Below is a small trained network, with its code and all its weights. Each question gives an input and a target symbol and asks what happens when units are switched off, that is, made to give their printed mean instead of their output.

import numpy as np


def w(rows, s, z=0):
    codes = np.array(rows[::2]) - 128.0
    scale = np.full(codes.shape[1], s)
    scale[-1] = z or s
    return codes * scale


def f(y):
    return np.maximum(y, 0)


def softmax(a):
    e = np.exp(a - a.max(-1, keepdims=True))
    return e / e.sum(-1, keepdims=True)


def log_softmax(a):
    a = a - a.max(-1, keepdims=True)
    return a - np.log(np.exp(a).sum(-1, keepdims=True))


def net(x, mask):
    ids = ['αβδεζηθμξπτ'.index(c) for c in x.split()]
    T = len(ids)
    res = E[ids] + P[:T]
    q, k, v = (res @ M[0].T for M in (Q, K, V))
    z = softmax(np.where(np.tri(T) > 0, q @ k.T / 2**0.5, -1e9)) @ v
    res = res + np.where(mask[0], z, O[0][:, -1]) @ O[0][:, :-1]
    y = f(res @ A[0][:, :-1].T + A[0][:, -1])
    res = res + np.where(mask[1:25], y, B[0][:, -1]) @ B[0][:, :-1]
    return log_softmax(res[-1] @ U[:, :-1].T + U[:, -1])


Q, K, V, O, A, B = {}, {}, {}, {}, {}, {}
E = w([
[83,114,124,80],'α',
[228,125,95,249],'β',
[147,111,81,53],'δ',
[140,80,78,97],'ε',
[101,205,216,74],'ζ',
[93,26,81,217],'η',
[61,8,163,142],'θ',
[70,132,175,215],'μ',
[18,45,48,117],'ξ',
[146,226,159,198],'π',
[84,63,66,108],'τ',
],0.016)
P = w([
[124,168,121,208],'0',
[75,131,128,110],'1',
[180,91,172,89],'2',
[155,157,40,249],'3',
[91,125,138,132],'4',
[160,41,152,74],'5',
],0.018)
Q[0] = w([
[216,60,136,162],'head 1',
[169,135,254,128],'head 1',
],0.0079)
K[0] = w([
[71,115,68,73],'head 1',
[143,254,166,71],'head 1',
],0.0052)
V[0] = w([
[119,254,18,23],'head 1',
[53,102,184,101],'head 1',
],0.0045)
O[0] = w([
[25,209,168,35,3],'head 1',
[58,8,138,209,160],'head 1',
],0.014,0.0027)
A[0] = w([
[147,177,187,145,126],'neuron 1',
[119,143,107,174,37],'neuron 2',
[156,119,169,92,135],'neuron 3',
[167,125,117,146,164],'neuron 4',
[129,71,124,71,155],'neuron 5',
[169,141,199,123,163],'neuron 6',
[121,60,95,117,126],'neuron 7',
[132,106,85,157,127],'neuron 8',
[131,62,160,113,182],'neuron 9',
[77,163,145,188,115],'neuron 10',
[144,102,201,77,115],'neuron 11',
[39,138,214,140,148],'neuron 12',
[134,117,158,78,69],'neuron 13',
[111,45,143,56,66],'neuron 14',
[71,111,158,106,62],'neuron 15',
[61,141,122,66,52],'neuron 16',
[205,161,150,210,155],'neuron 17',
[124,66,137,113,174],'neuron 18',
[80,201,185,82,59],'neuron 19',
[146,96,194,148,89],'neuron 20',
[249,139,133,108,199],'neuron 21',
[88,68,121,115,100],'neuron 22',
[105,161,92,164,2],'neuron 23',
[133,109,134,119,63],'neuron 24',
],0.016,0.0077)
B[0] = w([
[150,86,138,126,158],'neuron 1',
[140,103,129,80,167],'neuron 2',
[104,69,66,119,155],'neuron 3',
[79,156,139,92,189],'neuron 4',
[81,126,148,162,208],'neuron 5',
[144,96,166,149,161],'neuron 6',
[153,106,122,127,235],'neuron 7',
[101,142,153,106,213],'neuron 8',
[170,124,154,129,239],'neuron 9',
[122,119,52,134,183],'neuron 10',
[138,109,102,117,174],'neuron 11',
[143,150,136,179,189],'neuron 12',
[95,109,146,180,146],'neuron 13',
[109,175,177,112,219],'neuron 14',
[174,123,124,79,156],'neuron 15',
[177,100,112,79,146],'neuron 16',
[118,126,147,91,254],'neuron 17',
[161,130,140,149,232],'neuron 18',
[151,185,94,108,152],'neuron 19',
[75,163,93,75,181],'neuron 20',
[118,150,147,165,196],'neuron 21',
[133,149,97,129,209],'neuron 22',
[250,92,117,150,151],'neuron 23',
[113,185,48,53,137],'neuron 24',
],0.012,0.014)
U = w([
[156,94,171,96,126],'α',
[66,128,115,212,193],'β',
[250,113,105,120,86],'δ',
[47,179,140,111,254],'ε',
[159,164,122,74,53],'ζ',
[166,101,85,108,121],'η',
[154,65,133,61,81],'θ',
[182,168,120,177,49],'μ',
[183,97,199,201,169],'ξ',
[188,64,92,174,109],'π',
[102,112,101,55,85],'τ',
],0.014,0.0058)

Each question gives the input, a string of symbols that net reads in full, and the target symbol t.
The units are the heads (2 rows each of Q, K, V and O) and the neurons (one row each of A and B). Each row of codes is followed by its name. A weight is (code - 128) times the scale printed after its matrix; where a second scale follows, it is the last column's (O, A, B and U).
mask holds one flag per unit, heads first, then neurons. A switched-off unit (its flag False) gives its mean, the last column of its rows in O or B, instead of its output. The means were averaged over made-up inputs and are rounded, as every weight is.
A unit's drop is (log p(t) with every unit on - log p(t) with that unit switched off) / (log p(t) with every unit on - log p(t) with every unit switched off).
The circuit of an input: a set's keep is (log p(t) with only the set's units on - log p(t) with every unit switched off) / (log p(t) with every unit on - log p(t) with every unit switched off). Starting from the 12 units with the biggest drops (on a tie, the unit counted first), units are removed one at a time, each time the one whose removal leaves the highest keep (on an exact tie, the one counted first), for as long as the keep stays at least 0.8.
circuit, biggest first: the units of the circuit, biggest drop first
top k neurons: the k neurons with the biggest drops, biggest first
drop of u: that unit's drop, to one decimal
input η α α θ β ζ, target ξ: circuit, biggest first => (neuron 6; neuron 13)
input θ ξ α α ξ, target ξ: top neuron => (neuron 20)
input τ β π θ θ, target ξ: circuit, biggest first => (neuron 9; neuron 12)
input β θ ε, target ξ: circuit, biggest first => (neuron 21; neuron 5)
input ξ α δ, target ξ: circuit, biggest first => (neuron 5; neuron 21)
input π θ α η, target θ: circuit, biggest first => (neuron 17; neuron 8; neuron 2)
input α α ξ, target ξ: circuit, biggest first => (neuron 5; neuron 18; neuron 20)
input δ π ζ, target ξ: top 3 neurons => (neuron 6; neuron 12; neuron 13)
input ε θ θ θ, target θ: top 2 neurons => (neuron 17; neuron 8)
input π ε ξ ε μ, target β: circuit, biggest first => (neuron 10; neuron 12)
input α δ α ε ξ ξ, target α: top 2 neurons => (neuron 14; neuron 12)
input θ α α δ τ, target ξ: top 2 neurons => (neuron 20; neuron 10)
input α ξ α π, target δ: top 2 neurons => (neuron 23; neuron 5)
input π μ ξ β β η, target ξ: top 3 neurons => (neuron 18; neuron 9; neuron 5)
input θ α β δ ζ, target δ: top 2 neurons => (neuron 19; neuron 5)
input β θ ε β, target θ: top neuron => (neuron 17)
input ζ π α β δ, target ε: drop of neuron 23 => 0.3
input α ε δ α μ, target β: drop of neuron 10 => 0.3
input β π θ β ζ, target δ: drop of neuron 21 => 0.0
input θ ζ α ξ θ, target ξ: top neuron => (neuron 9)
